Here is a tiny trained network, its code and every weight. The questions are about switching its units off for an input and a class, where a switched-off unit gives its printed mean instead of its output.

import numpy as np


def w(rows, s, z=0):
    codes = np.array(rows[::2]) - 128.0
    scale = np.full(codes.shape[1], s)
    scale[-1] = z or s
    return codes * scale


def norm(h):
    return h / np.sqrt((h * h).mean(-1, keepdims=True) + 1e-5)


def f(y):
    return np.maximum(y, 0)


def log_softmax(a):
    a = a - a.max(-1, keepdims=True)
    return a - np.log(np.exp(a).sum(-1, keepdims=True))


def net(x, mask):
    res = np.array(x, float).reshape(1, 2) / 4 @ E
    u = 0
    for l in range(3):
        y = f(norm(res) @ A[l][:, :-1].T + A[l][:, -1])
        res = res + np.where(mask[u : u + 7], y, B[l][:, -1]) @ B[l][:, :-1]
        u += 7
    return log_softmax(norm(res)[-1] @ U[:, :-1].T + U[:, -1])


A, B = {}, {}
E = w([
[114,89,193,253,201,80,152,145],'x0',
[121,69,74,122,176,161,146,209],'x1',
],0.014)
A[0] = w([
[125,115,120,142,199,132,175,160,68],'L0N0',
[171,135,115,74,87,196,134,122,1],'L0N1',
[151,107,127,176,142,87,211,118,183],'L0N2',
[145,155,91,171,106,85,118,142,70],'L0N3',
[254,148,115,41,91,49,120,87,164],'L0N4',
[116,157,59,93,163,188,97,162,101],'L0N5',
[61,71,134,107,76,171,119,186,59],'L0N6',
],0.0069,0.0088)
B[0] = w([
[136,189,123,138,85,154,152,13,163],'L0N0',
[1,97,79,101,138,148,66,216,147],'L0N1',
[104,144,208,124,116,153,118,212,238],'L0N2',
[116,111,88,142,126,130,140,105,128],'L0N3',
[68,135,158,183,149,120,150,178,253],'L0N4',
[74,166,170,173,123,151,73,130,190],'L0N5',
[64,88,85,173,114,34,113,191,143],'L0N6',
],0.0087,0.0066)
A[1] = w([
[168,167,58,61,89,131,95,127,129],'L1N0',
[71,160,164,179,99,150,132,206,94],'L1N1',
[100,96,100,98,179,156,115,179,2],'L1N2',
[157,179,161,114,124,74,101,5,65],'L1N3',
[144,161,70,41,125,160,149,151,67],'L1N4',
[171,7,48,102,170,159,181,175,72],'L1N5',
[160,71,61,94,195,142,165,158,104],'L1N6',
],0.013,0.0069)
B[1] = w([
[77,84,82,204,223,199,105,158,175],'L1N0',
[156,92,62,103,73,74,94,158,251],'L1N1',
[177,139,206,50,114,46,176,71,161],'L1N2',
[199,143,178,5,150,155,245,131,165],'L1N3',
[66,165,126,206,157,180,65,37,170],'L1N4',
[255,140,228,25,173,145,234,66,164],'L1N5',
[138,159,162,54,148,246,220,96,154],'L1N6',
],0.0096,0.015)
A[2] = w([
[10,161,88,113,146,208,104,88,57],'L2N0',
[118,98,188,207,230,102,137,150,53],'L2N1',
[199,194,202,73,148,135,156,9,186],'L2N2',
[103,121,177,205,176,93,190,145,93],'L2N3',
[79,79,149,153,188,107,131,152,50],'L2N4',
[36,170,77,111,187,164,102,97,2],'L2N5',
[71,114,55,177,158,203,75,93,28],'L2N6',
],0.013,0.007)
B[2] = w([
[54,173,118,231,176,95,80,85,215],'L2N0',
[32,237,73,165,118,243,65,41,176],'L2N1',
[204,28,119,37,156,86,220,211,251],'L2N2',
[69,197,116,183,163,200,93,92,181],'L2N3',
[118,144,134,121,111,167,114,83,148],'L2N4',
[46,183,145,230,159,168,105,111,187],'L2N5',
[6,229,139,191,160,182,82,48,192],'L2N6',
],0.013,0.014)
U = w([
[59,212,100,249,189,215,52,78,159],'0',
[207,92,187,73,177,169,194,184,214],'1',
[137,107,59,181,74,35,54,194,3],'2',
],0.02,0.0049)

Each question gives the input, the list of numbers given to net, and the class t.
The units are the neurons (one row each of A and B). Each row of codes is followed by its name. A weight is (code - 128) times the scale printed after its matrix; where a second scale follows, it is the last column's (A, B and U).
mask holds one flag per neuron, layer by layer. A switched-off neuron (its flag False) gives its mean, the last column of its row in B, instead of its output. The means were averaged over made-up inputs and are rounded, as every weight is.
A unit's drop is (log p(t) with every unit on - log p(t) with that unit switched off) / (log p(t) with every unit on - log p(t) with every unit switched off).
unit that matters most: the unit with the biggest drop
top k neurons: the k neurons with the biggest drops, biggest first
top k neurons in layer l: the k neurons of layer l with the biggest drops, biggest first
drop of u: that unit's drop, to one decimal
input [3,4], class 1: top 2 neurons in layer 0 => L0N4, L0N5
input [-6,7], class 1: top 3 neurons in layer 1 => L1N5, L1N2, L1N6
input [-2,-1], class 2: unit that matters most => L0N4
input [2,-3], class 2: top 2 neurons => L0N2, L1N5
input [6,-7], class 1: top 2 neurons in layer 1 => L1N3, L1N0
input [7,8], class 1: top 2 neurons => L1N5, L0N4
input [0,-3], class 2: top 2 neurons => L0N4, L2N2
input [3,-3], class 2: top 2 neurons in layer 1 => L1N0, L1N1
input [3,-2], class 2: top 3 neurons in layer 1 => L1N1, L1N0, L1N4
input [-3,0], class 2: top 2 neurons in layer 0 => L0N4, L0N5
input [7,-8], class 1: top 3 neurons in layer 2 => L2N2, L2N0, L2N6
input [-2,-4], class 1: top 2 neurons => L0N2, L1N3
input [-2,-2], class 2: drop of L0N4 => 0.9
input [0,-6], class 1: drop of L0N1 => 0.0
input [-4,-6], class 1: unit that matters most => L1N3
input [-1,-2], class 2: drop of L0N4 => 0.6
